[[  5   1  25   5   1 -18 -19  25 -20 -20 -10   2  -3]
 [ 17   6  -7   0 -88  -7   0  16 -44 -61  -2 -34   1]
 [  9 -10  52 -24 -54 -22  -2  57 -27 -42   1 -25  -6]]
->
[[  9  17   5]
 [-10   6   1]
 [ 52  -7  25]
 [-24   0   5]
 [-54 -88   1]
 [-22  -7 -18]
 [ -2   0 -19]
 [ 57  16  25]
 [-27 -44 -20]
 [-42 -61 -20]
 [  1  -2 -10]
 [-25 -34   2]
 [ -6   1  -3]]

[[-27  84  70 -79 -72  33 -41  35 -63  54 -16  84  79 -60 -37 -65]
 [-29  -8   6  -1  38 -35 -22  21  35  10  30 -12 -23  34 -23  36]
 [ 63 -12 -35  42 -38  57  62 -59 -47 -50 -65   7  22 -47  63 -44]]
->
[[ 63 -29 -27]
 [-12  -8  84]
 [-35   6  70]
 [ 42  -1 -79]
 [-38  38 -72]
 [ 57 -35  33]
 [ 62 -22 -41]
 [-59  21  35]
 [-47  35 -63]
 [-50  10  54]
 [-65  30 -16]
 [  7 -12  84]
 [ 22 -23  79]
 [-47  34 -60]
 [ 63 -23 -37]
 [-44  36 -65]]

[[-37 -98  37]
 [ -9 -15  15]]
->
[[ -9 -37]
 [-15 -98]
 [ 15  37]]

[[ 73  -5  58  25  41 -28 -36]
 [ 67   4  62  31  41 -21 -36]
 [ -8   9   8  -9   5  26  12]
 [-16  -4 -14  -2  -8   6  -1]
 [-42 -15 -59 -10 -39  -1  21]
 [ 26  -9  18  12  13 -10  -6]
 [-29 -31 -57 -13 -31 -20  13]]
->
[[-29  26 -42 -16  -8  67  73]
 [-31  -9 -15  -4   9   4  -5]
 [-57  18 -59 -14   8  62  58]
 [-13  12 -10  -2  -9  31  25]
 [-31  13 -39  -8   5  41  41]
 [-20 -10  -1   6  26 -21 -28]
 [ 13  -6  21  -1  12 -36 -36]]

[[  3  50  22  -1 -35]
 [ 60  22 -54 -24   3]
 [ 35  21 -71 -43  37]
 [-16   8 -45  -1 -13]
 [-13 -19  -7 -15  -2]
 [ -2  14   9  30  -6]
 [-32  49  -9  47  16]
 [-14 -53  31 -55 -43]
 [ -4  -4 -21  25 -40]
 [ -8  43  25  51   8]
 [-16  16 -25  -4 -42]
 [-31 -21  24  26   4]]
->
[[-31 -16  -8  -4 -14 -32  -2 -13 -16  35  60   3]
 [-21  16  43  -4 -53  49  14 -19   8  21  22  50]
 [ 24 -25  25 -21  31  -9   9  -7 -45 -71 -54  22]
 [ 26  -4  51  25 -55  47  30 -15  -1 -43 -24  -1]
 [  4 -42   8 -40 -43  16  -6  -2 -13  37   3 -35]]

[[-13 -12 -73 -20  76]
 [-15  -6 -50 -24  53]
 [-23  69 -71 -15  16]
 [-11  22 -25 -17  11]
 [-18  14 -15 -11   2]
 [ -5  40 -43 -31  25]
 [ -5  12 -52 -26  48]
 [-14  55 -62 -31  28]]
->
[[-14  -5  -5 -18 -11 -23 -15 -13]
 [ 55  12  40  14  22  69  -6 -12]
 [-62 -52 -43 -15 -25 -71 -50 -73]
 [-31 -26 -31 -11 -17 -15 -24 -20]
 [ 28  48  25   2  11  16  53  76]]

[[ -3 -24  11  22  10  -9  39]
 [ -6  -8   0  -4 -12  -6  25]
 [ -1 -39 -54 -16  29 -14 -27]
 [ -1 -34 -24 -37 -24  -5 -17]
 [ -1 -13  15  33 -92 -12  51]
 [  5  -9 -12  42 -18  -4  51]
 [ -2   3  25 -36 -63   2  43]
 [  5  -4 -14  42 -21 -10  46]
 [ -1  -9   0 -36  29  -6  41]
 [  5  -3 -19  37 -16 -11  44]
 [  5  -6 -20  37 -17 -10  51]
 [ -3   3  25 -35 -59   2  43]]
->
[[ -3   5   5  -1   5  -2   5  -1  -1  -1  -6  -3]
 [  3  -6  -3  -9  -4   3  -9 -13 -34 -39  -8 -24]
 [ 25 -20 -19   0 -14  25 -12  15 -24 -54   0  11]
 [-35  37  37 -36  42 -36  42  33 -37 -16  -4  22]
 [-59 -17 -16  29 -21 -63 -18 -92 -24  29 -12  10]
 [  2 -10 -11  -6 -10   2  -4 -12  -5 -14  -6  -9]
 [ 43  51  44  41  46  43  51  51 -17 -27  25  39]]

[[ 25 -17  30 -47  27  13]
 [-24  23  33  -7 -26  -2]
 [ 49 -29  57 -98  20  17]
 [ 43 -26   2 -51  13  -5]
 [ 50 -36  33 -73  46  16]]
->
[[ 50  43  49 -24  25]
 [-36 -26 -29  23 -17]
 [ 33   2  57  33  30]
 [-73 -51 -98  -7 -47]
 [ 46  13  20 -26  27]
 [ 16  -5  17  -2  13]]

[[ 22 -20 -67 -54  58 -35   5 -40 -16 -24 -27   5   9]
 [ 57   3  30 -48 -20 -38 -13   0  -1   4   6 -21 -28]
 [-34  -2 -15 -11 -20 -33  -8 -38  40 -31  -7  26  26]
 [  0  10 -13  44  -7  46   0 -60  25 -52  -7  64  44]
 [-24 -34 -18  24 -11  89  -6 -78  36  37  14  29 -14]
 [ 49  94  52 -59   6  12 -14   2 -13  70  35 -18  30]]
->
[[ 49 -24   0 -34  57  22]
 [ 94 -34  10  -2   3 -20]
 [ 52 -18 -13 -15  30 -67]
 [-59  24  44 -11 -48 -54]
 [  6 -11  -7 -20 -20  58]
 [ 12  89  46 -33 -38 -35]
 [-14  -6   0  -8 -13   5]
 [  2 -78 -60 -38   0 -40]
 [-13  36  25  40  -1 -16]
 [ 70  37 -52 -31   4 -24]
 [ 35  14  -7  -7   6 -27]
 [-18  29  64  26 -21   5]
 [ 30 -14  44  26 -28   9]]
---
[[-37  -3  63  13 -55 -39  40 -18 -32  35   4  -6 -38]
 [ -7  -2  53  27   0  34  23 -19  42  71  43  68 -26]
 [ 45  13 -28 -62  65  26  -9 -23  -6  -6 -71  10  13]
 [ 38  -2  -1 -57  12   4  48  12 -32  11 -68  34 -14]
 [-38   3 -26  -5   5   6 -62 -34  -1 -42  15 -69  55]]
->
[[-38   3 -26  -5   5   6 -62 -34  -1 -42  15 -69  55]
 [-37  -3  63  13 -55 -39  40 -18 -32  35   4  -6 -38]
 [ -7  -2  53  27   0  34  23 -19  42  71  43  68 -26]
 [ 38  -2  -1 -57  12   4  48  12 -32  11 -68  34 -14]
 [ 45  13 -28 -62  65  26  -9 -23  -6  -6 -71  10  13]]

[[ 52  18 -39  13   8  22  19  48 -23 -17   0]
 [-62  26  -7   8 -18  28  76  71 -45  16 -19]
 [-56  33 -13  -5  -1 -14  39   6  27  -8  15]]
->
[[-62  26  -7   8 -18  28  76  71 -45  16 -19]
 [-56  33 -13  -5  -1 -14  39   6  27  -8  15]
 [ 52  18 -39  13   8  22  19  48 -23 -17   0]]

[[-47  62  39   1  21   8  -1   8 -94  19   8 -14 -75 -32]
 [-24  57  39  15  17  13  -8   7 -96  17   8 -17 -85 -38]
 [-86  60  33 -22  24   2  10  10 -82  20   9  -5 -51 -20]
 [ -1  51  37  29  14  16 -15   7 -94  14   6 -18 -92 -41]]
->
[[-86  60  33 -22  24   2  10  10 -82  20   9  -5 -51 -20]
 [-47  62  39   1  21   8  -1   8 -94  19   8 -14 -75 -32]
 [-24  57  39  15  17  13  -8   7 -96  17   8 -17 -85 -38]
 [ -1  51  37  29  14  16 -15   7 -94  14   6 -18 -92 -41]]

[[  5   7   6  37]
 [ 29  66  45  38]
 [-11  27 -35 -96]
 [-35 -12  18   0]
 [ 12 -45  -8 -22]
 [ 36  13   8  70]
 [ 19 -15   0   0]]
->
[[-35 -12  18   0]
 [-11  27 -35 -96]
 [  5   7   6  37]
 [ 12 -45  -8 -22]
 [ 19 -15   0   0]
 [ 29  66  45  38]
 [ 36  13   8  70]]

[[ 35 -41 -61 -79 -26  -7]
 [ 39  53  71  91 -90 -43]
 [-26  48  64  84  13  -1]]
->
[[-26  48  64  84  13  -1]
 [ 35 -41 -61 -79 -26  -7]
 [ 39  53  71  91 -90 -43]]

[[ 60 -81  77  26  60 -14]
 [ 90 -62 -87  61  56  17]
 [-16  69  48  64  69 -72]
 [ 34 -97  27  30  16  37]
 [-98  84 -40 -24 -95  30]
 [  2 -11  52  75 -51  19]
 [-45 -15 -38 -60   8 -36]]
->
[[-98  84 -40 -24 -95  30]
 [-45 -15 -38 -60   8 -36]
 [-16  69  48  64  69 -72]
 [  2 -11  52  75 -51  19]
 [ 34 -97  27  30  16  37]
 [ 60 -81  77  26  60 -14]
 [ 90 -62 -87  61  56  17]]

[[ 64 -49  11 -59 -67  77  86]
 [ 88 -29 -89 -29 -89  48  65]
 [ 24 -11 -40  70  22  92 -93]
 [ 71 -55  70 -18  72  12  -2]
 [ 74 -29 -30  67 -21 -24  -3]
 [ 45  24  45 -35   3  27 -50]
 [-32  12 -85  21 -27 -33 -44]
 [-72 -68  94  62 -44  30  76]
 [ 10  67 -59  91  55 -12  16]]
->
[[-72 -68  94  62 -44  30  76]
 [-32  12 -85  21 -27 -33 -44]
 [ 10  67 -59  91  55 -12  16]
 [ 24 -11 -40  70  22  92 -93]
 [ 45  24  45 -35   3  27 -50]
 [ 64 -49  11 -59 -67  77  86]
 [ 71 -55  70 -18  72  12  -2]
 [ 74 -29 -30  67 -21 -24  -3]
 [ 88 -29 -89 -29 -89  48  65]]
